Below are the code and all the weights of a small trained network. Each question names an input and a target symbol and asks about switching units off, where a switched-off unit gives its printed mean instead of its output.

import numpy as np


def w(rows, s, z=0):
    codes = np.array(rows[::2]) - 128.0
    scale = np.full(codes.shape[1], s)
    scale[-1] = z or s
    return codes * scale


def norm(h):
    return h / np.sqrt((h * h).mean(-1, keepdims=True) + 1e-5)


def f(y):
    return np.maximum(y, 0)


def softmax(a):
    e = np.exp(a - a.max(-1, keepdims=True))
    return e / e.sum(-1, keepdims=True)


def log_softmax(a):
    a = a - a.max(-1, keepdims=True)
    return a - np.log(np.exp(a).sum(-1, keepdims=True))


def net(x, mask):
    ids = ['βδζθμπτφψω'.index(c) for c in x.split()]
    T = len(ids)
    res = E[ids] + P[:T]
    u = 0
    for l in range(2):
        r = norm(res)
        for j in range(2):
            rows = slice(4 * j, 4 * j + 4)
            q, k, v = (r @ M[l][rows].T for M in (Q, K, V))
            z = softmax(np.where(np.tri(T) > 0, q @ k.T / 4**0.5, -1e9)) @ v
            o = O[l][rows]
            res = res + np.where(mask[u + j], z, o[:, -1]) @ o[:, :-1]
        u += 2
        y = f(norm(res) @ A[l][:, :-1].T + A[l][:, -1])
        res = res + np.where(mask[u : u + 4], y, B[l][:, -1]) @ B[l][:, :-1]
        u += 4
    return log_softmax(norm(res)[-1] @ U[:, :-1].T + U[:, -1])


Q, K, V, O, A, B = {}, {}, {}, {}, {}, {}
E = w([
[160,98,97,155,135,103,135,96],'β',
[251,105,104,129,127,166,34,142],'δ',
[119,137,127,197,77,76,136,121],'ζ',
[154,206,97,133,86,88,40,95],'θ',
[127,125,124,180,108,159,142,94],'μ',
[75,140,58,165,115,116,104,98],'π',
[136,91,156,63,98,110,136,63],'τ',
[156,149,116,117,174,137,186,69],'φ',
[79,105,186,123,213,92,126,193],'ψ',
[155,221,231,130,90,143,99,84],'ω',
],0.028)
P = w([
[137,77,95,246,76,127,95,94],'0',
[158,151,85,116,156,97,153,133],'1',
[84,59,147,200,126,124,34,85],'2',
[107,146,103,67,125,119,138,155],'3',
[77,66,175,157,139,135,6,81],'4',
[95,137,102,59,123,121,141,172],'5',
],0.015)
Q[0] = w([
[143,180,154,80,119,143,118,70],'0.h0',
[121,136,56,75,93,47,215,189],'0.h0',
[120,71,126,138,207,119,12,99],'0.h0',
[179,79,97,112,149,165,233,178],'0.h0',
[180,162,62,116,103,144,253,253],'0.h1',
[153,117,149,152,128,174,127,108],'0.h1',
[148,60,130,111,155,82,64,83],'0.h1',
[115,87,149,86,111,141,171,123],'0.h1',
],0.039)
K[0] = w([
[115,155,170,100,126,149,148,32],'0.h0',
[10,94,66,39,100,72,217,172],'0.h0',
[177,131,102,87,161,132,4,154],'0.h0',
[110,62,108,165,177,157,249,133],'0.h0',
[115,110,74,226,186,104,235,155],'0.h1',
[186,132,146,131,154,121,107,66],'0.h1',
[169,110,126,75,112,120,73,143],'0.h1',
[129,100,157,122,129,135,152,109],'0.h1',
],0.033)
V[0] = w([
[199,187,129,85,154,150,177,137],'0.h0',
[135,89,106,57,189,214,79,129],'0.h0',
[163,169,129,203,139,247,84,109],'0.h0',
[59,124,121,147,125,117,253,86],'0.h0',
[140,93,184,69,49,111,145,65],'0.h1',
[176,41,19,117,123,134,85,204],'0.h1',
[218,30,152,144,90,163,111,147],'0.h1',
[99,30,113,70,94,60,124,35],'0.h1',
],0.025)
O[0] = w([
[204,122,186,90,163,119,110,107,67],'0.h0',
[139,143,81,111,181,198,50,76,69],'0.h0',
[152,7,102,55,98,106,124,151,214],'0.h0',
[92,136,140,84,120,211,227,182,3],'0.h0',
[136,59,165,66,85,56,164,109,169],'0.h1',
[207,119,77,204,197,103,83,117,84],'0.h1',
[206,53,128,141,124,159,113,62,140],'0.h1',
[140,45,106,80,130,42,228,138,216],'0.h1',
],0.019,0.011)
A[0] = w([
[134,11,147,174,138,118,82,68,81],'0.n0',
[107,106,223,74,64,152,121,76,98],'0.n1',
[215,234,209,8,235,252,160,121,5],'0.n2',
[74,142,233,131,44,122,195,142,46],'0.n3',
],0.031,0.0021)
B[0] = w([
[90,99,202,176,146,130,138,140,222],'0.n0',
[80,158,153,63,114,146,56,162,224],'0.n1',
[177,25,187,86,108,1,181,143,209],'0.n2',
[176,120,185,171,103,176,118,46,253],'0.n3',
],0.029,0.025)
Q[1] = w([
[30,56,174,191,53,139,64,148],'1.h0',
[69,184,186,52,163,146,147,156],'1.h0',
[82,92,119,84,189,83,184,126],'1.h0',
[207,152,83,87,14,82,124,131],'1.h0',
[171,161,102,116,202,29,122,99],'1.h1',
[15,208,192,87,99,112,33,70],'1.h1',
[166,124,254,134,192,195,170,84],'1.h1',
[163,235,41,112,161,240,180,99],'1.h1',
],0.029)
K[1] = w([
[43,73,126,123,94,102,25,79],'1.h0',
[110,164,181,94,144,134,130,168],'1.h0',
[109,146,145,91,134,42,177,119],'1.h0',
[146,89,86,116,39,188,157,135],'1.h0',
[235,142,142,145,138,103,61,161],'1.h1',
[29,171,162,116,133,127,12,91],'1.h1',
[146,129,201,124,122,251,180,100],'1.h1',
[124,233,71,120,193,225,180,177],'1.h1',
],0.032)
V[1] = w([
[122,32,129,117,203,251,111,149],'1.h0',
[98,100,42,35,161,83,81,134],'1.h0',
[99,142,171,118,142,90,79,128],'1.h0',
[94,96,158,103,158,157,187,144],'1.h0',
[127,36,212,136,123,91,91,74],'1.h1',
[78,137,177,155,198,168,125,139],'1.h1',
[61,87,124,150,133,177,170,131],'1.h1',
[130,104,91,145,84,122,89,117],'1.h1',
],0.027)
O[1] = w([
[67,93,101,161,31,153,172,57,115],'1.h0',
[211,113,181,166,121,146,202,131,89],'1.h0',
[97,178,136,133,176,146,171,181,162],'1.h0',
[132,152,103,183,96,162,94,115,140],'1.h0',
[173,166,94,165,121,120,109,253,254],'1.h1',
[54,151,119,108,155,144,158,145,121],'1.h1',
[113,135,133,106,222,115,104,135,133],'1.h1',
[136,130,128,144,135,80,122,128,139],'1.h1',
],0.02,0.036)
A[1] = w([
[152,180,170,80,130,112,137,99,185],'1.n0',
[161,114,81,79,130,253,148,154,4],'1.n1',
[150,107,81,153,161,94,146,118,49],'1.n2',
[115,127,98,156,103,84,104,119,97],'1.n3',
],0.064,0.0043)
B[1] = w([
[83,93,48,184,83,137,106,152,235],'1.n0',
[207,153,67,122,141,254,170,223,171],'1.n1',
[118,167,216,113,122,195,120,111,254],'1.n2',
[155,184,78,93,120,112,163,99,254],'1.n3',
],0.036,0.018)
U = w([
[144,211,156,146,156,70,115,254,72],'β',
[163,218,230,38,138,151,171,107,110],'δ',
[179,212,65,72,70,69,135,102,148],'ζ',
[85,158,184,57,47,145,46,175,81],'θ',
[182,126,73,74,127,220,164,203,144],'μ',
[123,176,177,250,56,129,211,149,3],'π',
[149,52,174,40,130,48,203,124,212],'τ',
[97,58,34,177,76,107,146,174,100],'φ',
[52,98,84,83,208,123,160,108,250],'ψ',
[194,95,119,163,158,130,66,90,169],'ω',
],0.0068,0.0044)

Each question gives the input, a string of symbols that net reads in full, and the target symbol t.
The units are the heads (4 rows each of Q, K, V and O) and the neurons (one row each of A and B). Each row of codes is followed by its name. A weight is (code - 128) times the scale printed after its matrix; where a second scale follows, it is the last column's (O, A, B and U).
mask holds one flag per unit, layer by layer, with each layer's heads first. A switched-off unit (its flag False) gives its mean, the last column of its rows in O or B, instead of its output. The means were averaged over made-up inputs and are rounded, as every weight is.
A unit's drop is (log p(t) with every unit on - log p(t) with that unit switched off) / (log p(t) with every unit on - log p(t) with every unit switched off).
The circuit of an input: a set's keep is (log p(t) with only the set's units on - log p(t) with every unit switched off) / (log p(t) with every unit on - log p(t) with every unit switched off). Starting from all 12 units, units are removed one at a time, each time the one whose removal leaves the highest keep (on an exact tie, the one counted first), for as long as the keep stays at least 0.8.
units of the circuit, in order: the units of the circuit, biggest drop first
top k neurons: the k neurons with the biggest drops, biggest first
k most important neurons of layer l: the k neurons of layer l with the biggest drops, biggest first
which heads matter: for each layer, one digit per head in row order, 1 if its drop is at least 0.15 and else 0, layers parted by /
drop when u is switched off: that unit's drop, to one decimal
input π π φ, target μ: units of the circuit, in order	[0.h0 1.n1]
input ψ τ φ τ β, target τ: which heads matter	01 / 00
input τ φ ω θ μ, target β: which heads matter	10 / 01
input δ ψ θ δ ζ, target ω: units of the circuit, in order	[0.h1]
input ψ μ β, target π: top 3 neurons	[1.n2 0.n0 0.n2]
input β θ ω ψ θ, target β: which heads matter	00 / 10
input φ θ ψ π, target ψ: which heads matter	11 / 01
input θ ζ ψ ψ β φ, target τ: units of the circuit, in order	[0.n2 0.h0]
input ζ φ δ, target ω: which heads matter	11 / 00
input φ δ θ π, target ψ: units of the circuit, in order	[0.n2 0.h1 1.h1 0.h0]
input ω ω τ θ β, target β: which heads matter	00 / 10
input φ ψ φ ζ φ, target μ: which heads matter	11 / 00
input φ δ ω θ, target ζ: which heads matter	01 / 00
input θ δ β, target ω: which heads matter	11 / 00
input φ ψ ψ, target ψ: which heads matter	10 / 01
input τ ω θ β, target δ: top neuron	[1.n2]
input π θ φ, target β: which heads matter	10 / 10
input ω ζ π ζ, target π: 2 most important neurons of layer 0	[0.n3 0.n1]
input π π ζ, target ζ: which heads matter	10 / 10
input φ π τ φ ζ, target τ: units of the circuit, in order	[0.h1]
input θ τ δ τ, target φ: top 3 neurons	[1.n0 0.n3 0.n2]
input β φ β, target π: top 3 neurons	[0.n0 1.n2 0.n2]
input φ θ τ τ φ, target τ: drop when 0.h1 is switched off	1.3
